In the rows, zero is written as 128.
Here are made-up elements, facts about them, and rows of numbers that follow some of those facts. Name the element behind each unnamed row.

Some facts about the elements:
gruga: is directly followed by; pogrume: points at; kesim: sits directly inside; tradrezu: uses
Z31 gruga:Z955 kesim:Z487
Z48 gruga:Z143 kesim:Z90
Z551 gruga:Z158 pogrume:Z798, Z135, Z303 kesim:Z177 tradrezu:Z124
Z580 gruga:Z287 pogrume:Z249 kesim:Z987
Z371 gruga:Z69 kesim:Z9
Z309 gruga:Z15 kesim:Z836
Z727 gruga:Z978 kesim:Z942 tradrezu:Z78, Z124, Z291
Z788 kesim:Z526
Z283 gruga:Z382 kesim:Z627 tradrezu:Z93
Z457 gruga:Z189 pogrume:Z964 kesim:Z365
Z959 pogrume:Z727 kesim:Z568 tradrezu:Z317
Z255 gruga:Z600 pogrume:Z392, Z755 kesim:Z124
Z419 pogrume:Z294 kesim:Z626
Z318 gruga:Z664 pogrume:Z143 kesim:Z400 tradrezu:Z78, Z124, Z963, Z449, Z329
Z937 pogrume:Z526 kesim:Z874 tradrezu:Z329
Z132 tradrezu:Z471
Z270 gruga:Z823 kesim:Z124
Z432 pogrume:Z515 tradrezu:Z329
Z383 gruga:Z227 kesim:Z91
Z287 kesim:Z987 tradrezu:Z45
Z101 gruga:Z863 pogrume:Z564 kesim:Z852 tradrezu:Z416
Z955 gruga:Z798 kesim:Z487
Z654 gruga:Z215 kesim:Z939
Z317 kesim:Z177 tradrezu:Z124
Z564 gruga:Z394 kesim:Z769
Z709 gruga:Z945 kesim:Z166
Z769 pogrume:Z249 tradrezu:Z564, Z124
Z196 gruga:Z963 pogrume:Z838, Z919 kesim:Z760
Z853 kesim:Z112
Z15 gruga:Z608 kesim:Z836
Z546 kesim:Z124
Z868 pogrume:Z608
Z370 gruga:Z183 pogrume:Z546 kesim:Z149
Z771 pogrume:Z272
Z847 gruga:Z419 pogrume:Z964 kesim:Z626
Z271 pogrume:Z320 tradrezu:Z124
Z990 tradrezu:Z760
Z608 gruga:Z897 kesim:Z836 tradrezu:Z124
Z405 gruga:Z518 kesim:Z377
Z18 kesim:Z24
Z182 pogrume:Z626 kesim:Z294
Z949 tradrezu:Z537
Z112 pogrume:Z90, Z965
Z978 gruga:Z388 kesim:Z942
Z149 pogrume:Z608 tradrezu:Z271
Z329 gruga:Z249 pogrume:Z526, Z249 kesim:Z949
Z303 gruga:Z145 kesim:Z34
Z869 gruga:Z749 kesim:Z759 tradrezu:Z329
Z988 gruga:Z515 kesim:Z242 tradrezu:Z186
Z199 gruga:Z146 kesim:Z149 tradrezu:Z932
Z374 gruga:Z111 pogrume:Z945, Z9 kesim:Z987
Z142 gruga:Z31 pogrume:Z143 kesim:Z487
Z400 pogrume:Z711
Z210 gruga:Z182 kesim:Z294 tradrezu:Z874, Z937, Z291, Z93
Z220 gruga:Z938 kesim:Z568
Z227 kesim:Z91 tradrezu:Z416
Z294 pogrume:Z945
Z445 gruga:Z490 kesim:Z24
Z894 gruga:Z314 kesim:Z166 tradrezu:Z914
Z525 pogrume:Z727 kesim:Z271
Z963 kesim:Z760 tradrezu:Z564, Z124, Z386
Z46 gruga:Z779 kesim:Z939
Z478 pogrume:Z314, Z48, Z220 kesim:Z868 tradrezu:Z564
Z66 gruga:Z354 pogrume:Z958 kesim:Z401
Z111 gruga:Z218 kesim:Z987 tradrezu:Z329
Z885 pogrume:Z842 kesim:Z487
Z537 gruga:Z405 kesim:Z377
Z145 kesim:Z34
Z487 tradrezu:Z693, Z305, Z317
Z717 gruga:Z788 pogrume:Z9, Z249 kesim:Z526
Z863 gruga:Z964 pogrume:Z227, Z515 kesim:Z852
Z289 gruga:Z917 kesim:Z330
Z823 gruga:Z546 kesim:Z124 tradrezu:Z124, Z329
Z964 gruga:Z264 kesim:Z852
Z942 pogrume:Z365, Z374
Z177 pogrume:Z314, Z513
Z386 gruga:Z332 kesim:Z242 tradrezu:Z124, Z914, Z317
Z789 gruga:Z186 kesim:Z34
Z919 gruga:Z894 kesim:Z166
Z320 gruga:Z659 pogrume:Z255 kesim:Z771
Z120 gruga:Z609 kesim:Z534 tradrezu:Z749
Z97 tradrezu:Z124
Z798 gruga:Z885 pogrume:Z377, Z9, Z457 kesim:Z487
Z760 tradrezu:Z697, Z329
Z336 kesim:Z769
Z915 pogrume:Z934, Z436 kesim:Z74
Z420 kesim:Z934
Z93 kesim:Z377
Z655 gruga:Z648 pogrume:Z111 kesim:Z177
Z745 gruga:Z847 kesim:Z626 tradrezu:Z478, Z852
Z37 gruga:Z914 pogrume:Z837, Z374 kesim:Z365
Z219 gruga:Z265 kesim:Z627
Z836 pogrume:Z789 tradrezu:Z914
Z331 pogrume:Z513 kesim:Z771
Z688 pogrume:Z365, Z525
Z365 pogrume:Z546
Z8 gruga:Z291 kesim:Z932 tradrezu:Z416
Z928 pogrume:Z526 kesim:Z166
Z91 pogrume:Z90
Z900 gruga:Z837 pogrume:Z90 kesim:Z874
Z215 gruga:Z46 kesim:Z939
Z9 pogrume:Z249
Z897 gruga:Z313 pogrume:Z928, Z525 kesim:Z836
Z288 gruga:Z101 pogrume:Z242 kesim:Z852
Z548 gruga:Z706 kesim:Z874 tradrezu:Z124
Z160 gruga:Z142 pogrume:Z731 kesim:Z487 tradrezu:Z305
Z874 pogrume:Z377 tradrezu:Z318
Z598 gruga:Z478 kesim:Z868
Z561 gruga:Z386 pogrume:Z537 kesim:Z242
Z741 gruga:Z66 kesim:Z401
Z827 gruga:Z210 pogrume:Z741 kesim:Z294 tradrezu:Z608
Z232 gruga:Z642 kesim:Z90
Z265 gruga:Z135 pogrume:Z156, Z249 kesim:Z627 tradrezu:Z515
Z146 gruga:Z370 kesim:Z149
Z763 pogrume:Z964, Z805 kesim:Z942 tradrezu:Z449
Z921 gruga:Z548 kesim:Z874 tradrezu:Z227, Z963
Z842 gruga:Z199 pogrume:Z270, Z249 kesim:Z149
Z749 pogrume:Z270 kesim:Z759 tradrezu:Z318, Z537, Z138
Z659 gruga:Z958 pogrume:Z332 kesim:Z771
Z609 kesim:Z534
Z69 gruga:Z45 kesim:Z9
Z186 gruga:Z156 pogrume:Z15 kesim:Z34 tradrezu:Z291
Z945 gruga:Z928 kesim:Z166
Z274 gruga:Z317 pogrume:Z546 kesim:Z177 tradrezu:Z963, Z693
Z45 gruga:Z750 kesim:Z9 tradrezu:Z305
Z394 gruga:Z504 pogrume:Z546 kesim:Z769 tradrezu:Z97
Z135 gruga:Z449 kesim:Z627
Z758 gruga:Z811 kesim:Z97
Z305 gruga:Z758 kesim:Z97
Z143 pogrume:Z945 kesim:Z90
Z148 gruga:Z457 kesim:Z365
Z691 gruga:Z511 kesim:Z568 tradrezu:Z518, Z449, Z551
Z233 kesim:Z836
Z958 gruga:Z331 pogrume:Z842 kesim:Z771
Z436 kesim:Z432
Z648 gruga:Z551 kesim:Z177
Z941 pogrume:Z272 kesim:Z97
Z110 gruga:Z203 pogrume:Z546, Z945 kesim:Z990
Z711 gruga:Z318 kesim:Z400
Z198 gruga:Z525 kesim:Z271 tradrezu:Z124
Z607 gruga:Z289 pogrume:Z759 kesim:Z330
Z203 pogrume:Z548 kesim:Z990
Z471 gruga:Z988 kesim:Z242 tradrezu:Z697, Z329
Z449 gruga:Z283 kesim:Z627 tradrezu:Z291
Z627 pogrume:Z233
Z504 gruga:Z336 pogrume:Z990 kesim:Z769
Z693 gruga:Z303 kesim:Z34
Z779 kesim:Z939
Z272 gruga:Z598 kesim:Z868
Z965 gruga:Z915 pogrume:Z798, Z755, Z90 kesim:Z74
Z78 gruga:Z238 kesim:Z942
Z416 gruga:Z697 pogrume:Z648 kesim:Z760 tradrezu:Z329
Z189 pogrume:Z750 kesim:Z365
Z625 gruga:Z416 kesim:Z760 tradrezu:Z548, Z124
Z938 gruga:Z691 kesim:Z568
Z382 kesim:Z627
Z697 gruga:Z196 kesim:Z760 tradrezu:Z124, Z914, Z917
Z332 gruga:Z471 pogrume:Z608 kesim:Z242
Z600 gruga:Z270 kesim:Z124
Z805 gruga:Z711 pogrume:Z374 kesim:Z400
Z511 gruga:Z319 pogrume:Z67 kesim:Z568
Z247 gruga:Z741 pogrume:Z210 kesim:Z401
Z993 gruga:Z114 pogrume:Z697 kesim:Z97
Z166 tradrezu:Z518
Z114 gruga:Z941 kesim:Z97
Z664 gruga:Z138 kesim:Z400 tradrezu:Z271
Z515 kesim:Z242
Z156 gruga:Z693 pogrume:Z110 kesim:Z34 tradrezu:Z124, Z332
Z249 kesim:Z949
Z513 gruga:Z625 pogrume:Z546, Z852, Z836 kesim:Z760
Z706 gruga:Z937 pogrume:Z210 kesim:Z874
Z319 gruga:Z959 kesim:Z568 tradrezu:Z921, Z78, Z330
Z731 gruga:Z67 pogrume:Z750, Z90 kesim:Z132
Z705 gruga:Z288 kesim:Z852
Z755 kesim:Z149 tradrezu:Z471
Z811 gruga:Z993 pogrume:Z288 kesim:Z97 tradrezu:Z917, Z45, Z120
Z238 gruga:Z727 kesim:Z942
Z158 gruga:Z274 pogrume:Z852 kesim:Z177
Z565 pogrume:Z487 tradrezu:Z305
Z138 kesim:Z400 tradrezu:Z78
Z852 tradrezu:Z537, Z769, Z564, Z963
Z914 gruga:Z148 kesim:Z365 tradrezu:Z124
Z642 gruga:Z48 kesim:Z90 tradrezu:Z564
Z518 gruga:Z392 pogrume:Z247, Z798 kesim:Z377 tradrezu:Z515, Z329
Z291 pogrume:Z110 kesim:Z932 tradrezu:Z329
Z218 gruga:Z580 pogrume:Z436 kesim:Z987
Z183 gruga:Z755 pogrume:Z978 kesim:Z149
Z90 tradrezu:Z963, Z386
Z917 pogrume:Z731 kesim:Z330 tradrezu:Z124
Z932 tradrezu:Z914
Z314 gruga:Z709 pogrume:Z400 kesim:Z166 tradrezu:Z317
Z67 pogrume:Z842 kesim:Z132
Z934 pogrume:Z964
Z837 gruga:Z921 pogrume:Z9, Z964 kesim:Z874
Z264 pogrume:Z182 kesim:Z852
Z838 gruga:Z420 kesim:Z934
Z750 pogrume:Z928 kesim:Z9 tradrezu:Z124
Z490 gruga:Z18 pogrume:Z758, Z382, Z294 kesim:Z24
Z313 gruga:Z233 kesim:Z836
Z242 pogrume:Z564
Z346 gruga:Z853 kesim:Z112
Z354 pogrume:Z758, Z990, Z270 kesim:Z401
Z24 pogrume:Z945
Z388 gruga:Z763 kesim:Z942
Z939 pogrume:Z626
Z392 gruga:Z93 pogrume:Z303 kesim:Z377

Some elements and their rows:
[ 99 119 133 126 124 127 123  92 165 141 157 138 144 156  87 131 171 138
 154 138 128 122 136  70 118 152 136 134 108 136 120 117]: Z288
[158 219  81 119 164 149 109 127 110 144 137 163 109 120 144  88 121 105
 109 103 148 157 122 218 122 190 140 117 149  75 106 151]: Z227
[110 140 151 154 145 138 125 106 173 129 174 125 134 163  81 137 175 127
 141 130 126 133 121  63 111 153 157 136  96 157 116 120]: Z894
[173 177  95 109 180 151 116 135 104 130 123 134 110  91 150  69 100  99
 106 109 114 123  87 207 102 182 113 128 120  71 133 159]: Z189
[181 166 133 111 185 125 112 130 120 120 125 135 116  96 154  57  95 104
  97 123 102 137  82 215 118 189  98 115 110  49 143 149]: Z885
[151 143 103 109 149 131 125 110 170 135 152 122 132 151 128 143 147 102
 151 145 138 129  97 136 110 122  92 117 136 132 118 135]: Z868
[100 113 156 155 101 124 126  73 151 149 162 137 148 178  78 156 187 149
 163 148 135 134 150  38 127 155 149 132 107 159 100  85]: Z272
[143 184 110 127 158 147 109 129 137 134 161 152 126 116 126  89 140 105
 123 103 140 136 114 174 104 170 133 121 130 110 123 147]: Z664
[150 138 145 119 177 126 116 133 121 122 124 117 117 113 139  74 104 116
 105 124  98 128  84 165 115 177 112 118 103  79 138 130]: Z580
[150 160  93 121 152 162 121 127  80 152 138 124 102  99 128 105 112 116
 120 104 124 110  95 163 109 172 131 141 123 109 122 130]: Z392
[180 199  99 118 178 148 133 132  94 123 126 129 101 114 143  78 114 121
  91 112 108 129  80 209 124 208 130 124 106  67 133 141]: Z928
[147 139 137  99 169 125 116 151 171 122 142 103 117 137 144 137 135 135
 149 127 112 134  95 123 102 111  90 121 156 148 106 123]: Z688
[170 202  83 100 163 151 115 129 117 134 133 157 111 105 143  74 128 110
 123 100 141 139 114 213 102 181 114 121 136  80 120 162]: Z18
[133 159 139 143 151 136 110 115 158 135 165 140 132 147 100 130 155 103
 131 121 124 130 129  93 122 164 151 139 133 126 102 130]: Z691
[171 204  85 104 168 149 112 129 116 135 132 156 111 104 144  78 130 112
 120 103 144 137 114 210 107 177 119 120 140  79 122 163]: Z609
[157 152 159 148 138 111 144 113 153 121 158 105 160 168 148 131 140 106
 114 165 133 158  94 161 163 175 138 102 136 122 120  96]: Z990
[ 99  81 206 147 133 112 127 115 142 133 143  93 141 155  96 138 143 170
 137 145  92 119 117  30 125 143 133 133 101 154 117  67]: Z805

Rows to name:
No name comes twice in this set of rows, the named rows included.
[130 143 124  94 165 126 122 157 167 118 143 115 129 142 150 137 140 136
 154 122 128 132 107 125  89 102  82 116 162 153 103 128] => Z177
[171 192  96 129 145 177 110 135  48 166 151 121 105  72 151  90  92  92
 103  86 139 119  93 212 132 203 162 144 156 106 122 136] => Z755
[121 121 168 152 122 129 100  97 160 152 176 132 144 133  94 130 162 118
 152 132 136 127 135  69 114 143 143 131 119 152 115 111] => Z199
[164 212  92 114 170 151 114 126 121 131 156 165 112 101 137  81 127 107
 114  97 144 139 117 221  96 178 124 123 140  83 125 157] => Z287
[158 158 132 131 134 136 132  94 149 143 194 125 128 146 122 158 152 110
 134 134 146 145 111 158 120 141 126 115 149 144 124 105] => Z487
[133 156 104 136 148 144 101 114 170 165 146 115 125 157 130 123 130 109
 156 139 157 182  76 143 124 121 119 111 117 163 122 114] => Z124
[130 134 120 126 159 142 118 121 135 138 141 131 122 118 112 113 132 118
 137 122 116 115 110 108 104 153 122 134 116 118 118 132] => Z218
[158 198 105 125 174 145 111 115 135 130 155 157 104 122 119 114 134 104
 112 108 119 137 125 171 110 172 139 123 144  86 113 150] => Z319
[150 175  93 110 167 147 112 128 126 138 135 146 113 105 125  90 131 102
 130 106 131 122 112 166  97 164 110 130 124  91 121 156] => Z706
[158 180 105 118 192 145 104 154 112 135 115 133 112 100 151  63  86  71
  96 115 108 133  82 200 127 187 124 120 127  62 123 157] => Z937
[175 176 131 118 182 126 123 132 116 117 124 136 119 109 157  53 104 113
  91 122 107 138  85 222 124 203 112 110 108  54 139 137] => Z67

Now the same elements, written a new way:
Some elements and their rows:
[106 123 119  90 128 100 163 134 148 159 126 141 128 128 146]: Z564
[112 128  80 123 125  57 177 132 155 132 113 116  87 119 107]: Z526
[127 122 106 101 154  76 137 124 145 112 114 119 115 113  93]: Z939
[ 89 127  85 117 112 101 153 138 130 145 111 159 125  93 130]: Z731
[135 124 130 116 129  82 125 129 161 104 133 134  92 114  87]: Z627
[129 107 134 116 178  68 154 137 199  89 131 164  68 112  61]: Z283
[ 92 122  72 124 177  42 194 131 179 110 101 173  77 114  65]: Z303
[109 116  71  92 146  95 163 155 169 111 124 153 114  70  79]: Z917
[125 126  94  73 143  75 153 134 163 114 123 111 108 102  94]: Z124
[107 116 116 102 164  81 146 139 166 124 110 144 107 122  98]: Z182
[103 120  94 122 160  83 144 148 165 122 114 149 111 102  92]: Z218
[110 134 105 111 194  73 143 178 145 111 133 146  77 119  74]: Z331
[120 113  93  85 125  99 127 153 143 130 115 163 125 134 151]: Z869
[112 137 108  94 153  71 147 142 131 113 125 124  90 125  97]: Z400
[111 135  91 128 140  97 135 186 150 137 122 139 122 121 102]: Z142
[105 131 114  93 132 108 140 141 141 146 109 138 125 123 136]: Z445
[104 125 115  97 152  93 144 143 151 138 113 143 114 115 115]: Z853

Name these rows:
No name comes twice in this set of rows, the named rows included.
[106 121 101 104 128  88 177 140 155 128 116 158 107 114 131] => Z210
[130 109 134 113 156  80 151 138 184  95 131 165  81 118  81] => Z449
[117 114  99  66 172  75 181 148 196 113 123 145  94 103  77] => Z548
[110 123 107  68 139 111 160 164 168 117 107 134 120  91 114] => Z914
[114 115 113 101 154  99 163 139 147 136 134 147 132 122 115] => Z642
[ 95 132  95 129 109 114 155 156 132 117 101 161 145  97 118] => Z160
[112 123  76 130 132  64 161 136 145 123 118 120  94 107  98] => Z934
[104 128 112 102 154  82 150 144 168 123 109 149 116 136  90] => Z31
[121 101  92 143 147 105 156 168 170 134 122 126 129 116 119] => Z749
[128 111  76 112 165  87 152 187 158 116 142 144 106 114  99] => Z318
[126 127 105 129 200  67 168 181 161  96 145 152  76 124  55] => Z274
[ 94 130  93 112 119 103 142 144 143 146 112 150 130 103 128] => Z247

